Below are the code and all the weights of a small trained network. Each question names an input and a target symbol and asks about switching units off, where a switched-off unit gives its printed mean instead of its output.

import numpy as np


def w(rows, s, z=0):
    codes = np.array(rows[::2]) - 128.0
    scale = np.full(codes.shape[1], s)
    scale[-1] = z or s
    return codes * scale


def softmax(a):
    e = np.exp(a - a.max(-1, keepdims=True))
    return e / e.sum(-1, keepdims=True)


def log_softmax(a):
    a = a - a.max(-1, keepdims=True)
    return a - np.log(np.exp(a).sum(-1, keepdims=True))


def net(x, mask):
    ids = ['αβγδεζηθμξτφψω'.index(c) for c in x.split()]
    T = len(ids)
    res = E[ids] + P[:T]
    u = 0
    for l in range(3):
        r = res
        for j in range(2):
            rows = slice(2 * j, 2 * j + 2)
            q, k, v = (r @ M[l][rows].T for M in (Q, K, V))
            z = softmax(np.where(np.tri(T) > 0, q @ k.T / 2**0.5, -1e9)) @ v
            o = O[l][rows]
            res = res + np.where(mask[u + j], z, o[:, -1]) @ o[:, :-1]
        u += 2
    return log_softmax(res[-1] @ U[:, :-1].T + U[:, -1])


Q, K, V, O = {}, {}, {}, {}
E = w([
[197,85,168,74,150,79],'α',
[136,122,81,76,90,177],'β',
[252,178,151,176,121,177],'γ',
[106,167,91,121,179,177],'δ',
[67,191,129,116,153,110],'ε',
[189,108,193,73,137,119],'ζ',
[54,124,116,48,114,135],'η',
[134,184,115,148,166,108],'θ',
[187,99,117,100,250,110],'μ',
[102,118,124,108,173,164],'ξ',
[120,163,94,192,109,191],'τ',
[170,122,122,161,75,3],'φ',
[93,72,58,97,85,103],'ψ',
[49,165,165,132,111,111],'ω',
],0.017)
P = w([
[193,240,42,93,149,174],'0',
[199,175,105,100,131,149],'1',
[192,164,110,113,131,152],'2',
[174,159,119,126,138,159],'3',
[160,147,133,136,146,159],'4',
[149,130,139,144,140,161],'5',
[138,116,146,155,135,160],'6',
[127,102,155,165,132,159],'7',
[114,88,162,174,124,158],'8',
[104,73,169,183,119,155],'9',
[92,58,174,191,113,156],'10',
[85,39,183,199,101,151],'11',
[78,27,186,210,101,145],'12',
[63,9,194,215,89,143],'13',
],0.011)
Q[0] = w([
[185,156,156,132,113,141],'L0H1',
[172,75,132,153,254,87],'L0H1',
[214,126,200,158,62,213],'L0H2',
[148,89,182,29,83,187],'L0H2',
],0.019)
K[0] = w([
[160,172,114,147,126,164],'L0H1',
[187,68,163,98,190,134],'L0H1',
[61,160,68,185,55,134],'L0H2',
[60,92,116,115,1,180],'L0H2',
],0.024)
V[0] = w([
[110,96,174,121,104,226],'L0H1',
[204,52,199,32,165,229],'L0H1',
[193,161,174,123,162,92],'L0H2',
[145,199,126,221,95,2],'L0H2',
],0.0068)
O[0] = w([
[117,138,118,143,84,82,105],'L0H1',
[22,115,126,53,81,163,253],'L0H1',
[118,80,177,51,3,140,177],'L0H2',
[122,108,103,101,209,88,40],'L0H2',
],0.0062,0.0064)
Q[1] = w([
[135,164,26,196,110,100],'L1H1',
[124,198,76,206,92,188],'L1H1',
[173,138,114,174,110,106],'L1H2',
[121,176,105,128,154,3],'L1H2',
],0.021)
K[1] = w([
[200,203,81,70,99,146],'L1H1',
[132,249,96,56,172,134],'L1H1',
[201,157,134,138,100,134],'L1H2',
[169,239,129,44,101,97],'L1H2',
],0.018)
V[1] = w([
[184,141,245,228,167,114],'L1H1',
[26,167,97,88,68,22],'L1H1',
[132,60,29,115,217,128],'L1H2',
[43,212,60,92,144,60],'L1H2',
],0.011)
O[1] = w([
[79,53,71,43,119,251,1],'L1H1',
[139,203,91,202,254,88,50],'L1H1',
[202,138,159,167,174,152,167],'L1H2',
[153,151,202,126,61,212,31],'L1H2',
],0.0091,0.0081)
Q[2] = w([
[99,133,143,141,139,136],'L2H1',
[108,89,253,72,209,136],'L2H1',
[175,123,85,163,90,99],'L2H2',
[117,150,87,124,110,138],'L2H2',
],0.027)
K[2] = w([
[97,90,151,117,144,95],'L2H1',
[37,15,187,248,151,138],'L2H1',
[210,148,19,178,82,145],'L2H2',
[135,238,129,65,121,154],'L2H2',
],0.014)
V[2] = w([
[20,253,118,31,115,112],'L2H1',
[150,93,149,23,171,41],'L2H1',
[103,179,5,160,62,213],'L2H2',
[29,188,147,125,43,124],'L2H2',
],0.015)
O[2] = w([
[55,102,41,53,141,136,65],'L2H1',
[135,144,67,132,116,249,206],'L2H1',
[77,87,112,197,167,182,2],'L2H2',
[196,75,112,190,102,69,79],'L2H2',
],0.013,0.014)
U = w([
[137,111,65,161,127,120,141],'α',
[73,82,127,132,82,100,246],'β',
[103,129,80,143,139,73,93],'γ',
[233,82,80,195,133,99,116],'δ',
[122,108,112,141,224,125,184],'ε',
[96,111,59,141,105,106,130],'ζ',
[170,118,51,158,89,46,34],'η',
[178,46,154,112,155,182,158],'θ',
[48,150,113,175,2,96,110],'μ',
[129,76,191,132,113,86,2],'ξ',
[93,65,114,151,31,81,145],'τ',
[124,40,147,166,159,133,196],'φ',
[113,56,116,99,196,107,185],'ψ',
[170,13,64,118,112,107,135],'ω',
],0.0065,0.0052)

Each question gives the input, a string of symbols that net reads in full, and the target symbol t.
The units are the heads (2 rows each of Q, K, V and O). Each row of codes is followed by its name. A weight is (code - 128) times the scale printed after its matrix; where a second scale follows, it is the last column's (O and U).
mask holds one flag per head, layer by layer. A switched-off head (its flag False) gives its mean, the last column of its rows in O, instead of its output. The means were averaged over made-up inputs and are rounded, as every weight is.
A unit's drop is (log p(t) with every unit on - log p(t) with that unit switched off) / (log p(t) with every unit on - log p(t) with every unit switched off).
The circuit of an input: a set's keep is (log p(t) with only the set's units on - log p(t) with every unit switched off) / (log p(t) with every unit on - log p(t) with every unit switched off). Starting from all 6 units, units are removed one at a time, each time the one whose removal leaves the highest keep (on an exact tie, the one counted first), for as long as the keep stays at least 0.8.
units of the circuit, in order: the units of the circuit, biggest drop first
most important unit: the unit with the biggest drop
heads that matter: for each layer, one digit per head in row order, 1 if its drop is at least 0.15 and else 0, layers parted by /
input μ μ α μ ζ ζ μ ζ β α δ ζ, target ω: units of the circuit, in order : (L1H1, L2H2, L1H2, L0H2)
input γ μ μ μ γ ζ μ β η δ ζ β ζ, target ω: most important unit : L1H2
input η τ β, target γ: units of the circuit, in order : (L1H1, L2H1)
input μ ψ μ ζ θ τ δ δ ζ α μ φ, target δ: units of the circuit, in order : (L1H1, L1H2, L2H1)
input β μ β ζ ξ τ τ ψ, target η: heads that matter : 00 / 11 / 11
input β τ β, target η: units of the circuit, in order : (L1H1, L2H1, L2H2)
input δ τ μ β ω ζ ζ, target ψ: heads that matter : 01 / 10 / 10
input τ μ τ μ δ μ ζ ψ μ, target δ: units of the circuit, in order : (L1H1, L2H2)
input τ ζ β δ μ β μ θ θ μ τ η β, target φ: heads that matter : 10 / 00 / 01
input β α α μ τ τ ψ ζ μ, target δ: units of the circuit, in order : (L1H1, L2H1)
input ψ τ μ β μ τ β μ τ τ, target ξ: heads that matter : 11 / 11 / 11
input τ γ ζ, target ξ: heads that matter : 11 / 01 / 10
input α η τ ω β μ ξ μ ε ε μ γ, target α: heads that matter : 11 / 00 / 10
input μ ζ μ ζ ε θ ξ τ ζ, target ξ: heads that matter : 11 / 00 / 10
input φ μ τ, target θ: units of the circuit, in order : (L0H1, L0H2, L2H2, L2H1)
input τ φ β μ, target ε: heads that matter : 00 / 10 / 01
input τ τ δ μ τ μ γ φ, target φ: heads that matter : 10 / 10 / 01
input τ τ μ μ η ζ ψ, target φ: units of the circuit, in order : (L2H2)
input δ γ μ τ β μ η τ φ τ ψ μ α, target δ: units of the circuit, in order : (L0H2, L2H1, L1H1)
input μ η ξ μ μ η α ζ μ β φ η η τ, target δ: most important unit : L0H2
input η τ β α β τ τ η μ β μ φ β, target γ: units of the circuit, in order : (L1H1, L0H2, L2H1)
input μ β ζ μ α ζ ω μ μ μ α, target θ: units of the circuit, in order : (L2H1, L1H1, L1H2)
input μ φ μ α δ μ η β φ μ β, target δ: units of the circuit, in order : (L1H2, L0H1, L2H1)
input ω μ τ φ ζ β α ζ β μ ζ τ, target ε: heads that matter : 01 / 10 / 01
